-0.84; 0.15; -0.45; 0.23; 1.50; -2.35; -1.15; 1.89; 0.24; 0.06; -1.12; 2.39; -0.16; -1.10; 0.61; -0.36; 0.94; 1.60; -0.59; 1.19; 0.56; 1.22; 1.12; -0.31; -1.47; -0.12; -1.07; -0.32; 1.41 => R
0.40; 0.09; 0.61; -0.58; -1.76; -1.28; -0.14; 2.31; 0.08; 0.39; 1.07; 2.66; -0.14; 0.68; -1.46; -0.82; 0.71; 0.86; 1.08; -1.22; -1.59; 1.20; 0.33; -0.17; 0.82; 0.35; -1.16; -0.89; 2.23 => Y
0.19; 0.57; -1.06; -0.28; 2.39; -2.07; -0.89; 0.38; -0.28; 0.28; 0.06; 4.13; -0.15; -1.87; 0.06; -1.13; -0.38; 0.24; -1.29; -0.72; 0.40; 2.12; 1.39; -0.43; -0.43; -0.48; -1.39; 0.08; 2.26 => R
-2.27; 0.07; -0.91; 0.13; 2.20; -0.31; 0.34; 1.93; 0.02; 0.61; -0.81; -0.57; -0.22; -1.71; 0.77; -1.29; 1.06; 0.40; -0.25; 0.13; -0.92; 0.49; 2.59; -0.43; -0.34; 0.46; 0.05; -0.81; 1.24 => S
-0.33; -0.11; -1.52; 0.10; 0.86; -2.62; -1.13; -3.76; -0.83; -0.92; 0.52; 6.69; 0.21; 0.39; 1.18; -2.99; 0.27; 0.46; 0.51; -1.68; -0.40; 1.79; -0.02; -0.54; -3.69; 0.40; -0.78; 0.21; 3.14 => G
-4.97; -1.27; 2.28; 0.66; 6.64; -2.09; -0.41; 0.22; -0.09; 1.97; -1.92; -1.48; 0.59; -0.12; 0.06; -1.07; 2.40; 0.04; 1.64; -2.13; -0.23; 0.54; 4.74; -0.86; -3.31; 1.68; 1.09; -0.75; 3.01 => S
-1.83; 1.07; 0.78; -0.06; 0.35; -1.44; -0.35; -0.96; 0.37; 0.19; -1.93; 1.08; 0.21; -1.44; 3.01; -1.37; 0.15; 0.95; 0.24; 0.09; 0.04; -1.16; 1.93; 0.02; 0.24; 0.28; -1.24; 0.38; 0.90 => L
0.79; 0.13; -2.11; 0.29; 1.76; -2.59; 0.12; -1.18; 0.70; 0.06; 0.62; 0.99; -0.45; 0.40; -0.79; 0.91; -0.84; 1.13; -1.32; 0.03; -0.27; 1.97; -0.14; 0.18; 0.37; -0.93; 0.44; -0.24; 0.53 => Y
-0.14; 0.26; 0.69; -0.06; -1.41; -0.44; 0.98; 4.26; -0.19; 0.60; 0.95; 2.02; -0.07; -0.73; -0.24; -0.75; 0.53; -0.07; 1.56; -1.75; 0.28; 1.32; 0.76; -0.10; 0.25; 0.08; -1.16; -0.88; 1.34 => E
-2.05; -0.06; 1.30; 0.42; 2.93; -0.87; 0.33; 0.24; -1.11; 0.15; -1.22; 4.51; 0.19; -0.54; 1.44; -1.57; 1.63; 0.34; 0.17; -1.27; 0.33; 0.96; 2.54; 0.16; -1.96; 0.82; -0.40; -0.75; 2.58 => S
-1.41; 0.09; -0.04; -0.26; 2.06; 0.16; -0.98; 0.19; -1.60; 0.11; -1.76; -0.09; 0.03; -1.75; 2.01; -0.72; 0.23; 0.56; -0.37; 1.76; -0.07; -1.29; 0.96; -0.22; -1.57; -1.18; 0.24; 0.88; -0.59 => G
-0.97; -0.49; 0.27; -0.07; 0.71; -2.07; -0.35; 1.19; 0.09; 0.27; 0.19; 1.85; 0.26; 0.34; 1.64; -1.47; 0.39; 0.63; 1.06; -1.37; 0.07; 0.92; 1.67; -0.24; -0.97; 0.57; -0.85; -0.21; 1.95 => S
-1.02; 0.10; -1.24; -0.14; 2.33; -0.65; -0.53; -3.44; -0.62; -0.66; -0.61; 3.30; -0.19; 0.62; 0.83; -0.45; 0.26; -0.10; -1.15; 0.09; -0.18; 1.34; 0.75; 0.11; -1.21; -0.27; 0.60; -0.06; 1.28 => G
1.25; 0.02; -0.61; 0.29; -1.43; -2.23; -0.17; 1.80; -1.63; -1.01; 1.60; 5.20; 0.27; 1.43; 1.26; -2.81; 0.16; 0.99; 1.40; -4.36; 0.08; 1.72; -0.05; -0.05; -1.68; 0.45; -0.99; -0.69; 2.08 => G
2.12; 0.19; -0.64; -0.05; 0.68; -0.91; -0.28; -1.87; 0.07; 0.15; 1.15; 1.36; -0.61; -0.98; -0.82; 0.11; -1.49; -0.58; -2.06; -2.12; -0.18; 1.89; -0.51; -0.03; 0.93; -0.31; -2.05; 0.31; 2.21 => Y
0.93; 0.09; -0.10; 0.04; -0.75; -2.89; -0.53; 3.68; 0.24; 0.21; 0.39; 0.97; -0.41; 0.52; -1.30; -1.65; 0.49; 1.27; 0.59; 0.81; 1.24; 1.06; 0.12; -0.56; -0.56; -0.19; -0.40; -0.41; 1.24 => E
0.80; -0.06; 0.25; -0.22; 0.55; -2.66; -1.19; 6.19; -1.70; -1.29; 0.47; 6.27; -0.86; -2.10; 0.88; -2.53; 0.85; -0.08; 1.06; -4.42; 0.63; 2.76; 1.12; -0.18; -3.57; -0.39; -1.53; -0.33; 4.27 => G
-0.50; 0.26; -0.80; -0.09; 0.32; -1.60; -2.21; 1.48; 0.03; -0.16; -0.43; 4.05; -0.61; -0.18; 1.35; -3.48; 2.23; 1.61; 1.05; -0.22; -0.85; 2.26; 1.28; -0.43; -1.48; 0.69; 0.45; -1.25; 2.57 => E
-0.89; 0.13; 0.09; -0.37; -0.97; -2.23; -0.97; 2.11; -1.00; -0.23; 0.56; 5.18; 0.84; -0.11; 0.52; -2.47; 1.25; 0.45; 3.02; -2.03; 0.07; 0.86; 1.64; -0.06; -2.06; 0.67; -1.04; 0.39; 2.15 => G
-2.70; -0.39; 1.27; 0.44; 1.73; -1.72; -1.32; -0.34; -0.49; 0.04; -0.53; 5.33; -0.27; -0.15; 0.94; -1.76; 2.76; 0.64; 1.10; 2.23; 0.24; 0.67; 2.69; -0.83; -2.20; 1.04; -1.38; -1.06; 3.02 => S
-1.45; 0.02; -1.73; -0.01; 2.11; -0.67; -0.23; -1.76; 0.49; -0.64; -0.06; 2.99; -1.23; -0.20; 0.20; -0.17; 0.17; 0.22; -1.09; -0.24; 0.11; 1.94; 0.94; 0.07; 0.05; -0.25; -0.30; -2.03; 2.23 => Y
1.49; 0.72; -0.16; -0.88; -3.55; -0.73; -0.59; 7.51; -0.21; 0.34; 0.92; -0.32; 0.04; 0.30; -1.00; -1.43; 0.79; 1.31; 3.51; -1.03; 0.21; -0.57; 0.54; -0.59; 0.19; -0.48; 0.03; 0.17; 0.03 => G
2.04; 0.23; 0.79; -0.23; -1.68; 1.47; -0.67; -1.16; 0.60; 0.24; 0.43; 2.56; -1.05; -1.57; -1.81; 2.24; -0.94; -2.30; -0.05; 1.59; 0.02; -0.41; -0.82; 0.00; 2.01; 0.30; -1.48; 1.45; -0.60 => Y
0.64; 0.32; 0.10; -0.11; 1.01; 0.50; -0.01; 0.86; 0.07; 0.06; -0.56; -1.18; 0.04; -0.95; 0.15; -0.85; -0.19; 0.24; -0.78; 0.61; 0.96; 0.32; 0.17; 0.76; 0.76; -0.48; -0.67; 0.22; 0.94 => T
0.08; 0.81; -0.15; -0.48; 2.28; -1.46; 0.46; 2.53; -1.00; 0.00; 0.46; 1.18; 0.02; -0.96; 0.60; -0.42; -0.98; -0.25; -1.71; -2.03; -0.08; 1.62; 0.76; 0.02; -1.91; -1.09; -0.78; 0.02; 1.10 => M
0.30; -2.81; -0.46; 0.76; 0.67; 0.07; -0.59; -0.36; -0.43; 0.26; 1.43; 3.28; -0.37; 0.67; 0.57; -3.69; 0.93; 0.69; -0.52; -5.41; -0.35; 2.33; 2.00; -0.13; -1.50; 0.16; -1.25; -1.19; 4.46 => L
-2.41; 0.51; 1.15; -0.07; 1.80; -3.05; -1.36; 4.15; 0.48; 1.87; -0.83; -0.18; 0.61; -1.94; 1.02; -3.65; 1.97; 1.46; 1.31; -3.43; 0.58; 0.79; 4.61; -1.31; -0.64; 0.78; -1.80; -0.76; 4.71 => S
0.60; -0.20; 1.33; -0.62; -2.20; 0.71; -0.82; 3.91; 0.54; 0.00; 0.10; 0.79; -0.52; -1.08; -1.27; -0.84; 1.95; -0.17; 2.73; 0.32; 0.19; 0.15; 0.45; 0.32; -0.11; -0.02; -1.11; -0.57; 1.29 => R
0.63; 0.47; 2.50; -1.01; -3.42; 0.39; 0.81; 4.18; 0.56; 0.24; -0.22; -0.21; 0.05; -1.34; 1.29; -0.87; -0.83; -0.87; 1.80; -3.79; 0.74; -0.80; 0.74; -1.16; 0.63; 0.81; -2.07; -0.17; 0.91 => M
-2.12; -0.10; -0.77; 0.15; 4.52; -0.02; -0.39; -0.12; -0.99; -0.24; -1.60; -1.95; -0.16; -1.63; 2.25; -1.59; 0.74; -0.31; -1.65; -1.43; -0.10; 0.00; 1.93; 0.38; -2.46; -1.30; 1.00; 0.02; 1.15 => T
0.61; 0.37; -0.19; 0.39; -0.09; -1.56; 0.10; 0.96; 0.03; -0.58; 0.89; -2.55; 0.22; -0.43; -0.65; -0.27; -1.63; 0.71; -1.02; -0.45; 0.20; -0.62; -1.56; -0.20; -1.30; -0.84; 0.86; 0.20; -0.90 => M
0.47; -0.12; -0.79; -0.22; -1.59; -0.97; -0.78; -1.77; -0.60; -0.26; -0.34; 4.00; 0.73; -0.58; 0.22; 1.66; -0.06; -0.32; 0.47; 1.82; -0.10; -1.54; -1.70; -0.12; -1.30; 0.08; -1.27; 1.64; -1.35 => G
-1.17; -0.14; -1.33; 0.74; 0.29; -2.28; -1.17; -0.43; 0.39; -0.33; 0.83; 4.88; 0.85; 1.35; -1.91; -1.68; 1.22; 0.23; 0.54; -0.45; -0.68; 1.68; 0.40; -0.79; -3.70; 0.53; -0.41; -0.57; 1.77 => S
1.99; -0.02; -0.20; 0.41; 0.21; -2.75; 0.13; 0.27; 0.72; 0.40; 1.78; 2.48; -0.43; 0.24; -2.03; -0.70; 1.12; -0.08; -0.53; -2.43; 0.49; 2.93; -0.43; 0.02; -0.02; 0.87; -0.74; -0.63; 2.62 => Y
0.09; 0.28; -2.48; 0.11; -3.68; -1.26; 0.68; 2.63; -0.93; 0.95; 2.53; 4.85; 0.25; 2.12; -0.35; -4.80; 2.25; 2.74; 2.94; -5.16; -1.09; 2.16; 1.98; -0.38; -1.27; 1.52; -1.06; -2.06; 3.21 => G
0.90; -0.45; 0.55; -0.29; 0.66; 0.66; -1.17; -1.27; 0.24; -0.09; -0.98; -0.43; -0.63; -1.78; 0.11; 1.78; -0.83; -1.67; -0.16; 2.29; 0.21; -1.62; -0.23; 0.62; 1.31; -0.04; -0.79; 0.88; -0.88 => Y
-0.12; -0.25; -0.20; -0.20; -0.63; 1.10; -0.47; -1.17; -0.97; -0.40; -0.43; 3.04; -0.27; -1.62; 0.14; -0.31; 0.47; -0.43; -0.04; -0.45; -0.53; -2.10; 0.58; -0.01; -0.24; 0.13; -1.09; 0.61; 0.69 => G
-0.24; 0.44; 0.20; -0.18; 0.76; -1.92; -0.69; 2.44; -0.42; 1.14; 0.19; 1.49; -0.50; -1.03; 1.32; -2.53; 0.23; 0.62; 0.64; -2.16; 0.62; 1.23; 1.97; -0.41; 0.72; 0.45; -1.68; -0.64; 3.02 => Y

0.46; -0.88; 0.13; 0.57; -1.32; 0.66; 1.00; -0.76; -2.21; -0.52; -1.16; 0.69; -0.27; -1.02; -0.29; -1.00; 1.19; -1.08; 0.77; 0.46; 1.30; -0.51; 0.11; -0.42; 0.64; -0.01; 0.71; -0.39; -0.19 => C
-1.90; 0.27; 0.08; -0.38; 0.72; -0.36; -0.16; 0.33; 0.08; -0.04; -0.99; -0.15; 0.41; 0.02; 0.08; -0.15; -0.40; 0.41; -0.48; 0.08; -0.05; 0.50; -0.22; -1.10; 0.71; -0.27; 0.48; 0.56; 0.54 => X
-0.41; -0.86; -0.74; 0.76; -0.93; 0.96; 0.17; -0.67; -1.76; 0.29; -0.76; 0.74; 0.12; -0.37; 0.44; -0.39; 0.31; -0.45; 0.04; -0.20; 0.46; -0.54; -0.19; 0.15; -0.06; 0.30; 0.50; -0.07; -0.29 => C
0.33; -0.56; -2.16; -0.15; 1.30; 0.09; 1.21; 0.59; 1.57; -0.83; -0.69; 0.84; -0.29; -0.51; 1.62; -0.15; -1.95; -0.38; 0.24; 0.09; 1.03; 0.12; 0.27; 0.57; -0.31; -0.29; -0.43; 0.12; 1.41 => A
-0.89; 0.49; -0.19; -0.01; -0.90; -0.11; -0.21; 0.93; -0.15; -0.47; -1.74; 0.20; 0.28; 0.24; 1.23; 0.40; -0.42; -0.37; 0.19; -1.06; 0.14; -0.04; 0.73; 0.09; 0.21; -0.22; 1.12; -0.79; 1.04 => P
-0.87; -0.27; 0.10; -0.13; -0.11; 0.25; -0.32; -0.54; -0.03; -0.76; 0.07; 1.13; -1.34; 0.08; 0.26; -1.01; -0.02; -0.97; -0.21; -0.46; 0.34; 0.32; -1.15; -0.97; 2.48; -0.03; 1.56; 0.41; -0.82 => K
